Below is a small trained network, with its code and all its weights. Each question gives an input and a class and asks what happens when units are switched off, that is, made to give their printed mean instead of their output.

import numpy as np


def w(rows, s, z=0):
    codes = np.array(rows[::2]) - 128.0
    scale = np.full(codes.shape[1], s)
    scale[-1] = z or s
    return codes * scale


def f(y):
    return np.maximum(y, 0)


def log_softmax(a):
    a = a - a.max(-1, keepdims=True)
    return a - np.log(np.exp(a).sum(-1, keepdims=True))


def net(x, mask):
    res = np.array(x, float).reshape(1, 5) / 4 @ E
    y = f(res @ A[0][:, :-1].T + A[0][:, -1])
    res = res + np.where(mask, y, B[0][:, -1]) @ B[0][:, :-1]
    return log_softmax(res[-1] @ U[:, :-1].T + U[:, -1])


A, B = {}, {}
E = w([
[101,14,131],'x0',
[128,127,128],'x1',
[120,123,9],'x2',
[128,127,128],'x3',
[2,151,134],'x4',
],0.0053)
A[0] = w([
[128,132,165,140],'neuron 0',
[125,132,157,124],'neuron 1',
[74,141,134,44],'neuron 2',
[126,134,82,107],'neuron 3',
[139,121,83,166],'neuron 4',
[122,106,128,92],'neuron 5',
[193,111,123,31],'neuron 6',
[175,121,124,44],'neuron 7',
[131,132,187,110],'neuron 8',
[84,137,128,74],'neuron 9',
[146,251,120,75],'neuron 10',
[122,127,69,141],'neuron 11',
[118,94,129,81],'neuron 12',
[123,128,78,127],'neuron 13',
[203,109,117,53],'neuron 14',
[82,138,129,95],'neuron 15',
[117,88,128,77],'neuron 16',
[71,139,129,94],'neuron 17',
[85,139,130,83],'neuron 18',
[118,92,128,79],'neuron 19',
[103,12,131,43],'neuron 20',
[126,132,107,6],'neuron 21',
[127,137,165,141],'neuron 22',
[128,132,98,142],'neuron 23',
[129,129,158,142],'neuron 24',
[133,130,224,123],'neuron 25',
[116,132,35,110],'neuron 26',
[86,145,128,73],'neuron 27',
[169,121,125,54],'neuron 28',
[136,187,125,65],'neuron 29',
[75,140,128,82],'neuron 30',
],0.016,0.0013)
B[0] = w([
[106,105,145,171],'neuron 0',
[114,109,143,161],'neuron 1',
[170,154,157,181],'neuron 2',
[102,97,147,173],'neuron 3',
[110,103,162,183],'neuron 4',
[127,129,106,150],'neuron 5',
[172,172,165,196],'neuron 6',
[164,154,149,174],'neuron 7',
[88,95,155,192],'neuron 8',
[161,150,151,172],'neuron 9',
[125,126,2,225],'neuron 10',
[93,95,160,192],'neuron 11',
[127,129,94,163],'neuron 12',
[98,100,154,181],'neuron 13',
[178,179,173,211],'neuron 14',
[162,152,152,177],'neuron 15',
[127,130,88,169],'neuron 16',
[171,158,157,190],'neuron 17',
[161,149,150,173],'neuron 18',
[124,132,92,165],'neuron 19',
[126,139,10,255],'neuron 20',
[116,112,134,137],'neuron 21',
[101,109,148,172],'neuron 22',
[108,112,140,161],'neuron 23',
[105,113,141,164],'neuron 24',
[60,70,169,236],'neuron 25',
[63,83,179,223],'neuron 26',
[161,151,147,171],'neuron 27',
[158,151,147,168],'neuron 28',
[126,126,69,171],'neuron 29',
[168,155,156,184],'neuron 30',
],0.046,0.0052)
U = w([
[56,73,172,6],'0',
[131,156,2,239],'1',
[208,215,182,197],'2',
],0.0088,2e-05)

Each question gives the input, the list of numbers given to net, and the class t.
The units are the neurons (one row each of A and B). Each row of codes is followed by its name. A weight is (code - 128) times the scale printed after its matrix; where a second scale follows, it is the last column's (A, B and U).
mask holds one flag per neuron, in row order. A switched-off neuron (its flag False) gives its mean, the last column of its row in B, instead of its output. The means were averaged over made-up inputs and are rounded, as every weight is.
A unit's drop is (log p(t) with every unit on - log p(t) with that unit switched off) / (log p(t) with every unit on - log p(t) with every unit switched off).
The circuit of an input: a set's keep is (log p(t) with only the set's units on - log p(t) with every unit switched off) / (log p(t) with every unit on - log p(t) with every unit switched off). Starting from the 12 units with the biggest drops (on a tie, the unit counted first), units are removed one at a time, each time the one whose removal leaves the highest keep (on an exact tie, the one counted first), for as long as the keep stays at least 0.8.
units of the circuit, in order: the units of the circuit, biggest drop first
top k neurons: the k neurons with the biggest drops, biggest first
drop of u: that unit's drop, to one decimal
input [7,-3,3,3,-4], class 1: units of the circuit, in order	(neuron 20)
input [7,-2,5,-8,5], class 1: top 2 neurons	(neuron 20; neuron 25)
input [6,8,-2,6,-7], class 2: top 4 neurons	(neuron 14; neuron 10; neuron 6; neuron 7)
input [-4,4,3,4,0], class 1: top 2 neurons	(neuron 10; neuron 25)
input [7,4,4,-8,8], class 2: top 2 neurons	(neuron 10; neuron 17)
input [-8,2,8,-5,-7], class 0: top 4 neurons	(neuron 26; neuron 20; neuron 11; neuron 4)
input [3,-7,-6,-1,-7], class 2: top 3 neurons	(neuron 14; neuron 6; neuron 26)
input [-5,-1,1,7,-5], class 1: top 3 neurons	(neuron 10; neuron 29; neuron 17)
input [1,8,2,4,3], class 2: top 3 neurons	(neuron 25; neuron 8; neuron 10)
input [-7,-1,-8,8,-7], class 0: top 2 neurons	(neuron 25; neuron 20)
input [7,-2,-4,1,1], class 1: drop of neuron 20	0.7
input [8,3,4,-7,5], class 1: drop of neuron 20	1.1
input [7,4,-6,3,0], class 1: drop of neuron 14	0.0
input [1,3,3,-1,4], class 2: top neuron	(neuron 25)
